Here is a tiny trained network, its code and every weight. The questions are about switching its units off for an input and a class, where a switched-off unit gives its printed mean instead of its output.

import numpy as np


def w(rows, s, z=0):
    codes = np.array(rows[::2]) - 128.0
    scale = np.full(codes.shape[1], s)
    scale[-1] = z or s
    return codes * scale


def f(y):
    return np.maximum(y, 0)


def log_softmax(a):
    a = a - a.max(-1, keepdims=True)
    return a - np.log(np.exp(a).sum(-1, keepdims=True))


def net(x, mask):
    res = np.array(x, float).reshape(1, 7) / 4 @ E
    y = f(res @ A[0][:, :-1].T + A[0][:, -1])
    res = res + np.where(mask, y, B[0][:, -1]) @ B[0][:, :-1]
    return log_softmax(res[-1] @ U[:, :-1].T + U[:, -1])


A, B = {}, {}
E = w([
[244,149,216],'x0',
[130,127,128],'x1',
[128,129,127],'x2',
[130,129,129],'x3',
[217,126,25],'x4',
[128,125,129],'x5',
[113,253,108],'x6',
],0.0043)
A[0] = w([
[134,96,130,110],'n1',
[128,130,136,255],'n2',
[134,40,135,97],'n3',
[57,125,61,106],'n4',
[139,35,142,99],'n5',
[203,122,37,94],'n6',
[80,128,203,74],'n7',
[110,251,109,93],'n8',
[160,149,157,92],'n9',
[203,155,190,91],'n10',
[96,124,90,84],'n11',
[183,139,169,95],'n12',
[72,131,207,133],'n13',
],0.012,0.006)
B[0] = w([
[127,144,154,138],'n1',
[253,61,65,253],'n2',
[134,162,204,160],'n3',
[74,55,156,178],'n4',
[138,170,206,164],'n5',
[77,218,81,183],'n6',
[86,190,90,157],'n7',
[163,163,238,185],'n8',
[91,101,148,145],'n9',
[50,68,141,183],'n10',
[83,105,146,142],'n11',
[69,91,134,162],'n12',
[113,180,67,186],'n13',
],0.032,0.0061)
U = w([
[143,182,253,46],'0',
[1,39,143,59],'1',
[67,231,45,49],'2',
[175,94,96,254],'3',
[176,97,102,201],'4',
[177,97,104,162],'5',
[176,101,101,152],'6',
],0.008,0.0023)

Each question gives the input, the list of numbers given to net, and the class t.
The units are the neurons (one row each of A and B). Each row of codes is followed by its name. A weight is (code - 128) times the scale printed after its matrix; where a second scale follows, it is the last column's (A, B and U).
mask holds one flag per neuron, in row order. A switched-off neuron (its flag False) gives its mean, the last column of its row in B, instead of its output. The means were averaged over made-up inputs and are rounded, as every weight is.
A unit's drop is (log p(t) with every unit on - log p(t) with that unit switched off) / (log p(t) with every unit on - log p(t) with every unit switched off).
most important unit: the unit with the biggest drop
top k neurons: the k neurons with the biggest drops, biggest first
drop of u: that unit's drop, to one decimal
input [7,5,-2,-8,3,-5,-8], class 0: top neuron -> n5
input [5,6,8,4,-8,-8,-5], class 2: top 2 neurons -> n13, n7
input [-8,0,-7,-4,7,7,-6], class 1: top 3 neurons -> n4, n8, n11
input [5,1,-1,3,0,0,3], class 1: top 3 neurons -> n10, n12, n9
input [-4,4,0,1,-4,-5,6], class 0: top 2 neurons -> n8, n10
input [-3,-4,-4,3,7,0,4], class 2: top 2 neurons -> n6, n2
input [-2,-2,-1,-5,4,2,-8], class 0: top 2 neurons -> n5, n3
input [-1,1,-5,-4,-2,-1,-8], class 0: top 2 neurons -> n5, n3
input [6,8,-5,-7,-8,-5,-4], class 2: top 4 neurons -> n13, n7, n4, n8
input [-1,-1,7,7,8,7,-5], class 2: top 2 neurons -> n6, n8
input [2,-5,-6,-1,6,3,6], class 0: top 2 neurons -> n8, n13
input [5,-6,0,-5,7,-4,7], class 0: top 2 neurons -> n8, n13
input [-6,4,6,7,-1,-2,8], class 0: drop of n8 -> 1.5
input [-6,3,-3,-1,-8,-7,1], class 2: most important unit -> n13
input [7,1,-2,5,6,-1,6], class 1: drop of n4 -> -0.1
input [-2,-7,-5,4,-1,-3,-8], class 0: drop of n5 -> 0.5
